Here is a tiny trained network, its code and every weight. The questions are about switching its units off for an input and a class, where a switched-off unit gives its printed mean instead of its output.

import numpy as np


def w(rows, s, z=0):
    codes = np.array(rows[::2]) - 128.0
    scale = np.full(codes.shape[1], s)
    scale[-1] = z or s
    return codes * scale


def f(y):
    return np.maximum(y, 0)


def log_softmax(a):
    a = a - a.max(-1, keepdims=True)
    return a - np.log(np.exp(a).sum(-1, keepdims=True))


def net(x, mask):
    res = np.array(x, float).reshape(1, 8) / 4 @ E
    y = f(res @ A[0][:, :-1].T + A[0][:, -1])
    res = res + np.where(mask, y, B[0][:, -1]) @ B[0][:, :-1]
    return log_softmax(res[-1] @ U[:, :-1].T + U[:, -1])


A, B = {}, {}
E = w([
[212,197,95,170,209,145,157],'x0',
[124,127,125,127,130,131,138],'x1',
[88,184,148,97,100,148,219],'x2',
[129,121,127,132,138,132,129],'x3',
[132,129,128,137,126,125,125],'x4',
[129,130,128,124,122,131,133],'x5',
[197,79,80,27,81,140,176],'x6',
[123,81,141,137,194,2,211],'x7',
],0.0073)
A[0] = w([
[191,170,120,137,153,109,121,215],'N1',
[114,131,178,101,69,99,110,255],'N2',
[126,163,100,139,94,201,109,38],'N3',
[150,195,86,155,114,102,162,248],'N4',
[101,117,154,162,144,212,112,55],'N5',
[164,132,114,123,173,117,116,177],'N6',
[149,178,134,52,105,149,152,57],'N7',
[190,92,138,79,110,136,168,53],'N8',
[54,207,161,103,114,167,243,235],'N9',
[104,105,141,110,159,2,175,126],'N10',
[106,91,124,138,180,85,171,64],'N11',
[151,185,135,101,155,119,139,86],'N12',
[206,181,77,164,194,146,140,80],'N13',
[180,114,46,69,80,117,133,90],'N14',
[107,154,114,124,57,207,53,9],'N15',
[75,146,153,170,172,145,78,98],'N16',
[65,160,164,185,156,139,109,89],'N17',
[142,74,179,132,170,56,162,51],'N18',
[177,83,105,57,121,180,134,59],'N19',
[16,2,135,137,26,97,97,154],'N20',
],0.0085,0.0026)
B[0] = w([
[87,124,154,67,191,131,99,183],'N1',
[113,134,140,89,207,146,108,195],'N2',
[123,130,67,187,89,116,158,179],'N3',
[101,110,129,87,193,141,115,187],'N4',
[123,142,122,187,91,97,149,164],'N5',
[58,98,99,125,167,119,93,165],'N6',
[154,118,105,144,102,93,120,168],'N7',
[173,156,192,175,128,43,177,174],'N8',
[103,2,124,138,149,91,56,228],'N9',
[105,184,59,225,86,236,174,209],'N10',
[106,158,117,167,90,174,161,169],'N11',
[80,151,101,112,145,150,124,152],'N12',
[97,163,92,52,198,113,96,196],'N13',
[156,142,215,164,122,91,144,197],'N14',
[97,172,70,183,74,152,121,209],'N15',
[159,99,163,151,91,58,142,184],'N16',
[206,129,207,113,100,53,181,185],'N17',
[87,154,89,155,62,166,162,179],'N18',
[149,159,159,176,96,77,171,190],'N19',
[102,193,103,38,215,119,93,255],'N20',
],0.0062,0.0078)
U = w([
[113,202,56,198,65,215,166,37],'0',
[129,151,159,114,137,125,136,243],'1',
[102,178,120,27,190,119,118,35],'2',
[175,163,254,161,92,2,173,4],'3',
[131,96,148,126,132,142,127,207],'4',
[120,8,105,134,143,127,95,197],'5',
[127,104,178,124,140,170,137,154],'6',
[134,98,156,129,127,170,126,144],'7',
],0.0076,0.0034)

Each question gives the input, the list of numbers given to net, and the class t.
The units are the neurons (one row each of A and B). Each row of codes is followed by its name. A weight is (code - 128) times the scale printed after its matrix; where a second scale follows, it is the last column's (A, B and U).
mask holds one flag per neuron, in row order. A switched-off neuron (its flag False) gives its mean, the last column of its row in B, instead of its output. The means were averaged over made-up inputs and are rounded, as every weight is.
A unit's drop is (log p(t) with every unit on - log p(t) with that unit switched off) / (log p(t) with every unit on - log p(t) with every unit switched off).
The circuit of an input: a set's keep is (log p(t) with only the set's units on - log p(t) with every unit switched off) / (log p(t) with every unit on - log p(t) with every unit switched off). Starting from the 12 units with the biggest drops (on a tie, the unit counted first), units are removed one at a time, each time the one whose removal leaves the highest keep (on an exact tie, the one counted first), for as long as the keep stays at least 0.8.
units of the circuit, in order: the units of the circuit, biggest drop first
k most important neurons: the k neurons with the biggest drops, biggest first
drop of u: that unit's drop, to one decimal
input [-3,-4,-8,2,0,-4,-3,-8], class 0: units of the circuit, in order => N15
input [8,3,5,-8,-4,0,-8,-5], class 2: 2 most important neurons => N13; N4
input [4,1,0,-4,-5,-7,-7,-4], class 3: 2 most important neurons => N17; N16
input [3,1,6,7,3,-1,-7,-5], class 3: 3 most important neurons => N17; N16; N10
input [-8,-3,-5,-8,6,8,-7,-4], class 2: 2 most important neurons => N20; N2
input [7,3,-3,-1,0,6,-4,-1], class 2: units of the circuit, in order => N13; N1
input [-7,-1,2,4,3,-5,1,0], class 2: 2 most important neurons => N20; N2
input [8,-3,8,0,-8,3,-3,-4], class 2: 2 most important neurons => N13; N4
input [-2,-6,8,-5,0,-5,3,7], class 5: 2 most important neurons => N9; N15
input [0,-7,5,-8,-5,-2,-8,-5], class 3: units of the circuit, in order => N17; N16
input [3,2,-3,-5,-1,2,6,2], class 3: 2 most important neurons => N8; N14
input [-1,7,-6,-5,1,4,-4,-7], class 0: 3 most important neurons => N15; N9; N3
input [-8,-1,3,-1,-7,7,-1,7], class 2: 3 most important neurons => N20; N2; N15
input [8,5,3,2,-1,-7,-1,-1], class 2: most important neuron => N13
input [8,4,-4,3,3,-7,-5,3], class 2: 2 most important neurons => N13; N1
input [5,5,-2,7,1,4,7,-2], class 3: units of the circuit, in order => N14; N8
input [4,-1,1,1,-3,-3,-4,8], class 0: 3 most important neurons => N10; N18; N11
input [-5,1,2,7,0,-3,7,4], class 3: 3 most important neurons => N8; N14; N19
input [-2,-1,3,4,1,2,-6,8], class 0: drop of N10 => 0.7
input [-1,-3,-1,0,-1,-7,3,-8], class 0: drop of N15 => 0.4
input [-5,-7,7,1,-7,1,-8,8], class 0: drop of N10 => 1.2
input [-2,-3,-1,-7,-4,6,-7,-5], class 3: drop of N18 => 0.1
